Here is a tiny trained network, its code and every weight. The questions are about switching its units off for an input and a class, where a switched-off unit gives its printed mean instead of its output.

import numpy as np


def w(rows, s, z=0):
    codes = np.array(rows[::2]) - 128.0
    scale = np.full(codes.shape[1], s)
    scale[-1] = z or s
    return codes * scale


def f(y):
    return np.maximum(y, 0)


def log_softmax(a):
    a = a - a.max(-1, keepdims=True)
    return a - np.log(np.exp(a).sum(-1, keepdims=True))


def net(x, mask):
    res = np.array(x, float).reshape(1, 4) / 4 @ E
    y = f(res @ A[0][:, :-1].T + A[0][:, -1])
    res = res + np.where(mask, y, B[0][:, -1]) @ B[0][:, :-1]
    return log_softmax(res[-1] @ U[:, :-1].T + U[:, -1])


A, B = {}, {}
E = w([
[59,225,61,38,164,220,4,168,182,84],'x0',
[127,118,129,134,122,120,112,139,132,127],'x1',
[32,63,197,214,237,194,130,128,20,83],'x2',
[148,134,203,49,60,82,159,89,66,45],'x3',
],0.012)
A[0] = w([
[61,131,170,50,176,185,101,180,154,25,124],'N0',
[143,234,73,90,142,134,84,173,176,202,185],'N1',
[189,120,81,148,124,58,163,94,194,154,162],'N2',
[135,85,231,136,74,131,158,115,116,37,202],'N3',
[116,197,88,13,68,84,112,146,143,114,224],'N4',
[62,141,95,133,155,198,93,118,129,131,252],'N5',
[96,73,132,200,140,135,162,64,128,186,233],'N6',
[245,105,119,94,61,81,173,112,141,220,165],'N7',
],0.011,0.0032)
B[0] = w([
[198,158,148,60,74,171,59,125,63,79,243],'N0',
[100,151,57,102,121,110,155,95,193,189,236],'N1',
[195,122,60,118,172,218,71,150,103,165,200],'N2',
[119,79,161,57,121,79,177,72,95,76,212],'N3',
[152,218,141,194,75,110,144,84,189,100,251],'N4',
[113,119,120,126,163,176,103,249,141,141,220],'N5',
[103,42,159,178,150,127,156,200,124,182,204],'N6',
[213,152,90,65,168,178,74,185,36,82,237],'N7',
],0.012,0.021)
U = w([
[135,128,73,94,170,193,69,197,105,184,163],'0',
[183,161,137,28,96,142,115,122,59,43,21],'1',
[94,66,172,192,171,106,177,176,83,189,254],'2',
[74,70,201,70,124,82,192,66,40,114,17],'3',
[72,174,55,89,94,96,107,140,222,202,151],'4',
[169,208,145,113,4,53,151,96,176,68,75],'5',
],0.012,0.0042)

Each question gives the input, the list of numbers given to net, and the class t.
The units are the neurons (one row each of A and B). Each row of codes is followed by its name. A weight is (code - 128) times the scale printed after its matrix; where a second scale follows, it is the last column's (A, B and U).
mask holds one flag per neuron, in row order. A switched-off neuron (its flag False) gives its mean, the last column of its row in B, instead of its output. The means were averaged over made-up inputs and are rounded, as every weight is.
A unit's drop is (log p(t) with every unit on - log p(t) with that unit switched off) / (log p(t) with every unit on - log p(t) with every unit switched off).
The circuit of an input: a set's keep is (log p(t) with only the set's units on - log p(t) with every unit switched off) / (log p(t) with every unit on - log p(t) with every unit switched off). Starting from all 8 units, units are removed one at a time, each time the one whose removal leaves the highest keep (on an exact tie, the one counted first), for as long as the keep stays at least 0.8.
units of the circuit, in order: the units of the circuit, biggest drop first
unit that matters most: the unit with the biggest drop
k most important neurons: the k neurons with the biggest drops, biggest first
drop of u: that unit's drop, to one decimal
input [0,4,4,-4], class 2: units of the circuit, in order : [N7; N2]
input [-3,-4,-3,0], class 0: unit that matters most : N0
input [-2,-5,-5,0], class 0: 2 most important neurons : [N2; N0]
input [0,-2,3,3], class 3: units of the circuit, in order : [N7; N2; N4]
input [4,-8,-8,1], class 5: 3 most important neurons : [N4; N5; N6]
input [5,-5,0,-3], class 4: 3 most important neurons : [N7; N1; N2]
input [0,-3,5,7], class 3: units of the circuit, in order : [N7; N3]
input [-1,-1,1,-6], class 2: 4 most important neurons : [N7; N0; N6; N2]
input [5,-4,0,-1], class 4: 2 most important neurons : [N7; N1]
input [-1,-7,-2,-1], class 0: 2 most important neurons : [N0; N3]
input [-7,3,1,8], class 3: 2 most important neurons : [N3; N0]
input [0,7,7,-6], class 2: units of the circuit, in order : [N7; N6]
input [0,2,-5,-1], class 0: 4 most important neurons : [N7; N2; N0; N3]
input [-6,8,1,-3], class 2: 2 most important neurons : [N6; N0]
input [3,-2,-6,0], class 4: 3 most important neurons : [N1; N0; N3]
input [5,7,-5,1], class 5: units of the circuit, in order : [N4]
input [-2,8,3,0], class 2: 2 most important neurons : [N0; N6]
input [5,6,-7,1], class 5: 3 most important neurons : [N4; N5; N6]
input [6,8,-3,1], class 5: 2 most important neurons : [N4; N0]
input [1,-1,-6,8], class 5: 3 most important neurons : [N4; N0; N5]
input [2,3,-6,-7], class 4: units of the circuit, in order : [N1]
input [-8,1,4,-2], class 2: drop of N6 : 1.5
input [2,-4,-3,-1], class 4: drop of N3 : 0.0
input [8,-3,8,1], class 1: drop of N6 : 0.5
input [3,-4,-1,6], class 5: drop of N4 : 0.1
